Here is a tiny trained network, its code and every weight. The questions are about switching its units off for an input and a class, where a switched-off unit gives its printed mean instead of its output.

import numpy as np


def w(rows, s, z=0):
    codes = np.array(rows[::2]) - 128.0
    scale = np.full(codes.shape[1], s)
    scale[-1] = z or s
    return codes * scale


def norm(h):
    return h / np.sqrt((h * h).mean(-1, keepdims=True) + 1e-5)


def f(y):
    return y / 2 * (1 + np.tanh(0.7978845608 * (y + 0.044715 * y**3)))


def log_softmax(a):
    a = a - a.max(-1, keepdims=True)
    return a - np.log(np.exp(a).sum(-1, keepdims=True))


def net(x, mask):
    res = np.array(x, float).reshape(1, 8) / 4 @ E
    u = 0
    for l in range(2):
        y = f(norm(res) @ A[l][:, :-1].T + A[l][:, -1])
        res = res + np.where(mask[u : u + 5], y, B[l][:, -1]) @ B[l][:, :-1]
        u += 5
    return log_softmax(norm(res)[-1] @ U[:, :-1].T + U[:, -1])


A, B = {}, {}
E = w([
[86,172,125,113,212,89,118],'x0',
[86,159,224,149,86,91,112],'x1',
[86,234,120,107,95,47,184],'x2',
[87,211,144,162,143,86,132],'x3',
[104,77,47,33,146,51,124],'x4',
[91,123,135,118,2,74,124],'x5',
[117,84,115,135,119,177,211],'x6',
[115,155,76,110,39,228,137],'x7',
],0.0078)
A[0] = w([
[16,24,88,44,66,77,72,187],'0.n1',
[69,206,10,101,156,155,155,252],'0.n2',
[18,206,1,42,74,171,154,112],'0.n3',
[130,245,87,206,200,90,155,220],'0.n4',
[243,139,128,141,52,156,12,222],'0.n5',
],0.0072,0.0023)
B[0] = w([
[181,139,9,86,189,90,158,255],'0.n1',
[153,72,173,106,189,70,220,220],'0.n2',
[206,128,131,114,167,140,179,230],'0.n3',
[125,107,154,62,124,32,166,221],'0.n4',
[149,165,127,116,93,73,68,220],'0.n5',
],0.011,0.0055)
A[1] = w([
[80,143,13,153,144,107,243,180],'1.n1',
[184,181,151,198,160,104,75,114],'1.n2',
[115,10,200,115,80,169,68,3],'1.n3',
[130,159,88,83,213,156,167,110],'1.n4',
[109,156,112,1,96,151,35,173],'1.n5',
],0.0086,0.0036)
B[1] = w([
[196,93,90,144,111,142,147,254],'1.n1',
[121,160,139,22,143,121,116,161],'1.n2',
[104,137,128,144,126,143,132,137],'1.n3',
[147,68,140,109,139,111,149,213],'1.n4',
[146,128,115,197,91,94,253,177],'1.n5',
],0.012,0.0064)
U = w([
[72,80,121,137,184,183,113,84],'0',
[186,101,180,150,33,253,108,107],'1',
[72,77,89,147,148,151,96,3],'2',
[230,29,45,46,205,41,254,247],'3',
[95,252,195,85,119,26,120,183],'4',
[84,130,163,161,144,86,87,30],'5',
[115,107,200,62,187,122,33,145],'6',
[197,124,88,164,62,78,97,180],'7',
],0.0089,0.0049)

Each question gives the input, the list of numbers given to net, and the class t.
The units are the neurons (one row each of A and B). Each row of codes is followed by its name. A weight is (code - 128) times the scale printed after its matrix; where a second scale follows, it is the last column's (A, B and U).
mask holds one flag per neuron, layer by layer. A switched-off neuron (its flag False) gives its mean, the last column of its row in B, instead of its output. The means were averaged over made-up inputs and are rounded, as every weight is.
A unit's drop is (log p(t) with every unit on - log p(t) with that unit switched off) / (log p(t) with every unit on - log p(t) with every unit switched off).
The circuit of an input: a set's keep is (log p(t) with only the set's units on - log p(t) with every unit switched off) / (log p(t) with every unit on - log p(t) with every unit switched off). Starting from all 10 units, units are removed one at a time, each time the one whose removal leaves the highest keep (on an exact tie, the one counted first), for as long as the keep stays at least 0.8.
units of the circuit, in order: the units of the circuit, biggest drop first
unit that matters most: the unit with the biggest drop
k most important neurons: the k neurons with the biggest drops, biggest first
k most important neurons of layer l: the k neurons of layer l with the biggest drops, biggest first
drop when u is switched off: that unit's drop, to one decimal
input [1,-5,-1,5,-8,8,0,4], class 4: 2 most important neurons of layer 0 => 0.n1; 0.n5
input [-3,-5,-7,-4,0,6,-8,1], class 7: unit that matters most => 0.n5
input [-6,7,1,-7,-1,-8,-3,3], class 1: units of the circuit, in order => 0.n1; 0.n2
input [5,-1,-7,8,5,-7,-5,-3], class 6: units of the circuit, in order => 0.n1; 1.n1
input [7,8,4,1,0,5,-4,7], class 3: units of the circuit, in order => 0.n3; 0.n5
input [4,5,-1,2,-8,-2,2,3], class 6: units of the circuit, in order => 1.n5; 0.n1
input [-6,3,0,8,7,-6,-6,-4], class 4: units of the circuit, in order => 0.n1; 1.n1; 0.n3
input [0,-2,7,-6,-6,-3,-5,-1], class 4: units of the circuit, in order => 0.n1; 1.n1; 0.n3
input [-2,-3,-5,3,-3,0,-7,5], class 4: units of the circuit, in order => 0.n5; 1.n1
input [-6,4,5,1,-4,7,6,6], class 1: 2 most important neurons of layer 0 => 0.n4; 0.n1
input [3,-7,2,-8,-8,7,4,8], class 1: units of the circuit, in order => 0.n1; 0.n4
input [-7,-1,7,-2,-4,-1,1,-2], class 4: units of the circuit, in order => 0.n1; 1.n1; 0.n2; 0.n3
input [3,0,-3,-7,-2,-4,0,7], class 1: 2 most important neurons of layer 0 => 0.n1; 0.n4
input [-2,-2,3,-6,-6,-3,4,0], class 1: most important neuron => 0.n1
input [-3,7,-5,0,-4,6,-6,-7], class 4: 2 most important neurons of layer 1 => 1.n2; 1.n1
input [7,-7,-5,-4,-8,-2,4,0], class 6: 4 most important neurons of layer 0 => 0.n1; 0.n3; 0.n2; 0.n4
input [-6,7,0,-1,-3,-8,-6,-8], class 4: drop when 0.n3 is switched off => 0.0
input [7,6,-8,0,-3,1,-6,0], class 4: 2 most important neurons of layer 1 => 1.n5; 1.n2
input [2,5,-1,0,-8,-6,5,5], class 1: drop when 0.n2 is switched off => 0.1
input [8,8,-8,3,-3,-3,-4,-4], class 4: drop when 1.n1 is switched off => 0.2
